Below are the code and all the weights of a small trained network. Each question names an input and a target symbol and asks about switching units off, where a switched-off unit gives its printed mean instead of its output.

import numpy as np


def w(rows, s, z=0):
    codes = np.array(rows[::2]) - 128.0
    scale = np.full(codes.shape[1], s)
    scale[-1] = z or s
    return codes * scale


def f(y):
    return np.maximum(y, 0)


def softmax(a):
    e = np.exp(a - a.max(-1, keepdims=True))
    return e / e.sum(-1, keepdims=True)


def log_softmax(a):
    a = a - a.max(-1, keepdims=True)
    return a - np.log(np.exp(a).sum(-1, keepdims=True))


def net(x, mask):
    ids = ['αβγδηθλμξπστφψω'.index(c) for c in x.split()]
    T = len(ids)
    res = E[ids] + P[:T]
    u = 0
    for l in range(2):
        r = res
        for j in range(2):
            rows = slice(2 * j, 2 * j + 2)
            q, k, v = (r @ M[l][rows].T for M in (Q, K, V))
            z = softmax(np.where(np.tri(T) > 0, q @ k.T / 2**0.5, -1e9)) @ v
            o = O[l][rows]
            res = res + np.where(mask[u + j], z, o[:, -1]) @ o[:, :-1]
        u += 2
        y = f(res @ A[l][:, :-1].T + A[l][:, -1])
        res = res + np.where(mask[u : u + 8], y, B[l][:, -1]) @ B[l][:, :-1]
        u += 8
    return log_softmax(res[-1] @ U[:, :-1].T + U[:, -1])


Q, K, V, O, A, B = {}, {}, {}, {}, {}, {}
E = w([
[75,187,104],'α',
[94,152,184],'β',
[170,93,104],'γ',
[87,127,11],'δ',
[98,135,127],'η',
[129,151,158],'θ',
[100,69,50],'λ',
[161,125,153],'μ',
[173,53,159],'ξ',
[122,153,165],'π',
[97,83,164],'σ',
[75,179,80],'τ',
[153,68,229],'φ',
[141,117,4],'ψ',
[139,90,166],'ω',
],0.019)
P = w([
[42,33,202],'0',
[143,192,69],'1',
[38,58,54],'2',
[151,177,87],'3',
[82,6,50],'4',
[160,156,106],'5',
],0.013)
Q[0] = w([
[232,236,142],'0.h0',
[14,96,123],'0.h0',
[212,254,127],'0.h1',
[221,136,149],'0.h1',
],0.0083)
K[0] = w([
[159,176,128],'0.h0',
[119,96,135],'0.h0',
[118,255,169],'0.h1',
[211,156,136],'0.h1',
],0.0094)
V[0] = w([
[41,148,167],'0.h0',
[122,168,199],'0.h0',
[242,40,163],'0.h1',
[4,83,66],'0.h1',
],0.0036)
O[0] = w([
[21,41,247,115],'0.h0',
[2,136,131,49],'0.h0',
[4,136,93,118],'0.h1',
[41,9,171,254],'0.h1',
],0.0039,0.0046)
A[0] = w([
[93,60,196,2],'0.n0',
[98,92,173,39],'0.n1',
[109,91,200,244],'0.n2',
[183,135,151,140],'0.n3',
[116,222,156,236],'0.n4',
[189,91,92,131],'0.n5',
[223,147,77,125],'0.n6',
[254,144,118,175],'0.n7',
],0.013,0.0054)
B[0] = w([
[147,215,94,185],'0.n0',
[127,236,69,159],'0.n1',
[81,10,123,204],'0.n2',
[150,218,116,144],'0.n3',
[190,1,237,150],'0.n4',
[106,111,50,255],'0.n5',
[216,196,69,253],'0.n6',
[133,163,192,222],'0.n7',
],0.0067,0.0086)
Q[1] = w([
[126,165,159],'1.h0',
[59,193,255],'1.h0',
[177,179,179],'1.h1',
[80,177,152],'1.h1',
],0.0085)
K[1] = w([
[228,144,255],'1.h0',
[143,181,212],'1.h0',
[133,143,209],'1.h1',
[61,49,194],'1.h1',
],0.0097)
V[1] = w([
[103,96,186],'1.h0',
[254,158,219],'1.h0',
[167,12,46],'1.h1',
[88,160,172],'1.h1',
],0.0057)
O[1] = w([
[191,40,152,100],'1.h0',
[136,194,237,2],'1.h0',
[61,105,253,203],'1.h1',
[187,43,173,77],'1.h1',
],0.0053,0.015)
A[1] = w([
[97,109,83,138],'1.n0',
[164,150,92,114],'1.n1',
[115,173,116,87],'1.n2',
[146,80,208,155],'1.n3',
[120,113,50,1],'1.n4',
[245,240,139,200],'1.n5',
[87,74,157,134],'1.n6',
[117,119,214,39],'1.n7',
],0.013,0.0054)
B[1] = w([
[52,144,165,234],'1.n0',
[175,122,114,183],'1.n1',
[140,223,156,148],'1.n2',
[2,210,120,143],'1.n3',
[120,160,174,250],'1.n4',
[178,55,197,212],'1.n5',
[95,194,202,177],'1.n6',
[151,235,83,135],'1.n7',
],0.0074,0.021)
U = w([
[75,99,168,176],'α',
[104,62,2,110],'β',
[148,153,122,84],'γ',
[172,57,77,224],'δ',
[161,181,173,107],'η',
[139,231,144,50],'θ',
[172,92,162,85],'λ',
[132,237,147,1],'μ',
[149,186,166,22],'ξ',
[153,132,116,110],'π',
[136,244,50,75],'σ',
[200,253,87,125],'τ',
[203,86,87,217],'φ',
[151,145,136,87],'ψ',
[157,90,86,126],'ω',
],0.0089,0.0063)

Each question gives the input, a string of symbols that net reads in full, and the target symbol t.
The units are the heads (2 rows each of Q, K, V and O) and the neurons (one row each of A and B). Each row of codes is followed by its name. A weight is (code - 128) times the scale printed after its matrix; where a second scale follows, it is the last column's (O, A, B and U).
mask holds one flag per unit, layer by layer, with each layer's heads first. A switched-off unit (its flag False) gives its mean, the last column of its rows in O or B, instead of its output. The means were averaged over made-up inputs and are rounded, as every weight is.
A unit's drop is (log p(t) with every unit on - log p(t) with that unit switched off) / (log p(t) with every unit on - log p(t) with every unit switched off).
The circuit of an input: a set's keep is (log p(t) with only the set's units on - log p(t) with every unit switched off) / (log p(t) with every unit on - log p(t) with every unit switched off). Starting from the 12 units with the biggest drops (on a tie, the unit counted first), units are removed one at a time, each time the one whose removal leaves the highest keep (on an exact tie, the one counted first), for as long as the keep stays at least 0.8.
circuit, biggest first: the units of the circuit, biggest drop first
top k neurons: the k neurons with the biggest drops, biggest first
top k neurons in layer l: the k neurons of layer l with the biggest drops, biggest first
which heads matter: for each layer, one digit per head in row order, 1 if its drop is at least 0.15 and else 0, layers parted by /
drop of u: that unit's drop, to one decimal
input ξ φ δ θ, target η: circuit, biggest first -> [1.h0 1.n5 0.n5]
input γ φ ψ, target α: top 3 neurons -> [1.n0 1.n4 0.n6]
input θ φ γ θ ξ μ, target λ: which heads matter -> 01 / 11
input ψ γ ψ γ γ, target β: circuit, biggest first -> [1.n5 1.h0 0.n5]
input τ θ γ ψ ψ ψ, target τ: circuit, biggest first -> [0.n6 0.n2 0.h1]
input δ δ γ ψ ξ β, target μ: which heads matter -> 00 / 10
input δ ξ η π γ, target α: which heads matter -> 00 / 01
input δ σ ξ σ ψ, target α: circuit, biggest first -> [1.h1 1.n0]
input ψ τ γ ψ φ λ, target β: circuit, biggest first -> [0.n7 1.n6 1.n5]
input ψ γ δ ψ γ, target β: circuit, biggest first -> [1.n5 1.h0]
input ψ μ δ θ, target η: circuit, biggest first -> [1.h0 1.n5 0.h1 0.n5]
input γ β γ ψ δ, target α: top 2 neurons -> [1.n4 1.n0]
input σ σ γ, target α: top 2 neurons -> [0.n6 1.n6]
input θ ψ ψ ψ, target τ: top 3 neurons in layer 1 -> [1.n2 1.n4 1.n1]
input δ α ψ γ, target φ: top neuron in layer 1 -> [1.n5]
input π α λ, target α: top 2 neurons in layer 1 -> [1.n6 1.n0]
input ψ ψ λ, target α: top 2 neurons -> [1.n0 0.n6]
input ψ ψ λ λ, target β: top neuron -> [1.n6]
input δ ψ σ μ, target λ: drop of 0.n7 -> 0.4
input ψ α ψ γ, target φ: drop of 1.n5 -> 0.8
input β ψ ξ γ δ, target α: drop of 0.n6 -> 0.4
